Here is a tiny trained network, its code and every weight. The questions are about switching its units off for an input and a target symbol, where a switched-off unit gives its printed mean instead of its output.

import numpy as np


def w(rows, s, z=0):
    codes = np.array(rows[::2]) - 128.0
    scale = np.full(codes.shape[1], s)
    scale[-1] = z or s
    return codes * scale


def f(y):
    return y / 2 * (1 + np.tanh(0.7978845608 * (y + 0.044715 * y**3)))


def softmax(a):
    e = np.exp(a - a.max(-1, keepdims=True))
    return e / e.sum(-1, keepdims=True)


def log_softmax(a):
    a = a - a.max(-1, keepdims=True)
    return a - np.log(np.exp(a).sum(-1, keepdims=True))


def net(x, mask):
    ids = ['βγζηθλμξπτφω'.index(c) for c in x.split()]
    T = len(ids)
    res = E[ids] + P[:T]
    q, k, v = (res @ M[0].T for M in (Q, K, V))
    z = softmax(np.where(np.tri(T) > 0, q @ k.T / 4**0.5, -1e9)) @ v
    res = res + np.where(mask[0], z, O[0][:, -1]) @ O[0][:, :-1]
    y = f(res @ A[0][:, :-1].T + A[0][:, -1])
    res = res + np.where(mask[1:9], y, B[0][:, -1]) @ B[0][:, :-1]
    return log_softmax(res[-1] @ U[:, :-1].T + U[:, -1])


Q, K, V, O, A, B = {}, {}, {}, {}, {}, {}
E = w([
[252,48,35],'β',
[218,63,97],'γ',
[253,49,40],'ζ',
[186,70,42],'η',
[173,88,139],'θ',
[219,74,43],'λ',
[176,111,60],'μ',
[101,157,119],'ξ',
[173,62,188],'π',
[127,152,79],'τ',
[235,57,59],'φ',
[197,94,58],'ω',
],0.0072)
P = w([
[83,76,169],'0',
[68,169,182],'1',
[254,100,110],'2',
[78,38,88],'3',
[173,231,93],'4',
[107,50,153],'5',
[162,226,90],'6',
[139,30,122],'7',
[147,192,6],'8',
],0.0098)
Q[0] = w([
[92,136,197],'h0',
[145,90,230],'h0',
[208,79,243],'h0',
[141,86,255],'h0',
],0.0054)
K[0] = w([
[97,216,135],'h0',
[236,143,150],'h0',
[252,234,142],'h0',
[224,253,92],'h0',
],0.0047)
V[0] = w([
[46,157,119],'h0',
[153,254,252],'h0',
[50,133,38],'h0',
[200,192,155],'h0',
],0.0092)
O[0] = w([
[185,96,162,39],'h0',
[138,58,2,3],'h0',
[115,70,198,70],'h0',
[53,130,39,106],'h0',
],0.0093,0.005)
A[0] = w([
[77,194,139,16],'n0',
[191,169,38,39],'n1',
[134,107,134,24],'n2',
[205,37,249,176],'n3',
[88,129,72,253],'n4',
[141,177,93,153],'n5',
[101,102,120,56],'n6',
[98,223,161,238],'n7',
],0.012,0.0068)
B[0] = w([
[64,249,158,114],'n0',
[44,203,219,149],'n1',
[50,201,126,106],'n2',
[24,203,148,223],'n3',
[217,102,127,187],'n4',
[172,157,177,168],'n5',
[154,126,186,108],'n6',
[128,90,110,253],'n7',
],0.011,0.0073)
U = w([
[125,249,227,175],'β',
[193,103,109,254],'γ',
[85,118,133,35],'ζ',
[101,125,136,24],'η',
[98,127,134,26],'θ',
[113,63,113,94],'λ',
[103,85,147,52],'μ',
[106,143,127,8],'ξ',
[94,121,130,27],'π',
[110,70,89,75],'τ',
[92,144,108,18],'φ',
[95,133,97,23],'ω',
],0.013,0.0089)

Each question gives the input, a string of symbols that net reads in full, and the target symbol t.
The units are the heads (4 rows each of Q, K, V and O) and the neurons (one row each of A and B). Each row of codes is followed by its name. A weight is (code - 128) times the scale printed after its matrix; where a second scale follows, it is the last column's (O, A, B and U).
mask holds one flag per unit, heads first, then neurons. A switched-off unit (its flag False) gives its mean, the last column of its rows in O or B, instead of its output. The means were averaged over made-up inputs and are rounded, as every weight is.
A unit's drop is (log p(t) with every unit on - log p(t) with that unit switched off) / (log p(t) with every unit on - log p(t) with every unit switched off).
The circuit of an input: a set's keep is (log p(t) with only the set's units on - log p(t) with every unit switched off) / (log p(t) with every unit on - log p(t) with every unit switched off). Starting from all 9 units, units are removed one at a time, each time the one whose removal leaves the highest keep (on an exact tie, the one counted first), for as long as the keep stays at least 0.8.
circuit, biggest first: the units of the circuit, biggest drop first
most important unit: the unit with the biggest drop
k most important neurons: the k neurons with the biggest drops, biggest first
drop of u: that unit's drop, to one decimal
input π φ γ π θ λ π ζ η, target β: circuit, biggest first -> n1
input ξ ω γ θ γ λ θ, target γ: 3 most important neurons -> n3, n7, n1
input π π π π π μ, target γ: circuit, biggest first -> h0, n3, n4
input π π π τ, target γ: circuit, biggest first -> n3, n4
input γ π η η φ λ π, target γ: circuit, biggest first -> n3, n7
input π γ μ, target β: 3 most important neurons -> n1, n7, n5
input η θ η θ, target β: circuit, biggest first -> h0, n3
input η π π π π π, target γ: circuit, biggest first -> h0, n4, n3
input π η η μ θ β, target β: 2 most important neurons -> n3, n7
input φ π ω, target β: 3 most important neurons -> n1, n7, n5
input π φ θ π φ π θ, target γ: 3 most important neurons -> n3, n7, n4
input η λ ω, target β: circuit, biggest first -> n1, n3
input η η φ π, target β: 2 most important neurons -> n3, n7
input η λ φ γ, target β: most important unit -> h0
input η η μ φ γ γ β β ζ, target β: 2 most important neurons -> n1, n5
input π γ φ, target β: 2 most important neurons -> n1, n7
input π π π π η θ π π γ, target β: 2 most important neurons -> n1, n5
input η η π λ, target β: 2 most important neurons -> n3, n7
input γ ω η, target β: drop of n1 -> 0.5
input λ π π η μ γ π η ζ, target β: drop of n1 -> 0.6
input ζ η λ π, target β: circuit, biggest first -> h0
input η γ μ, target β: drop of n3 -> -0.1
input π π π ξ, target γ: circuit, biggest first -> n3, n4
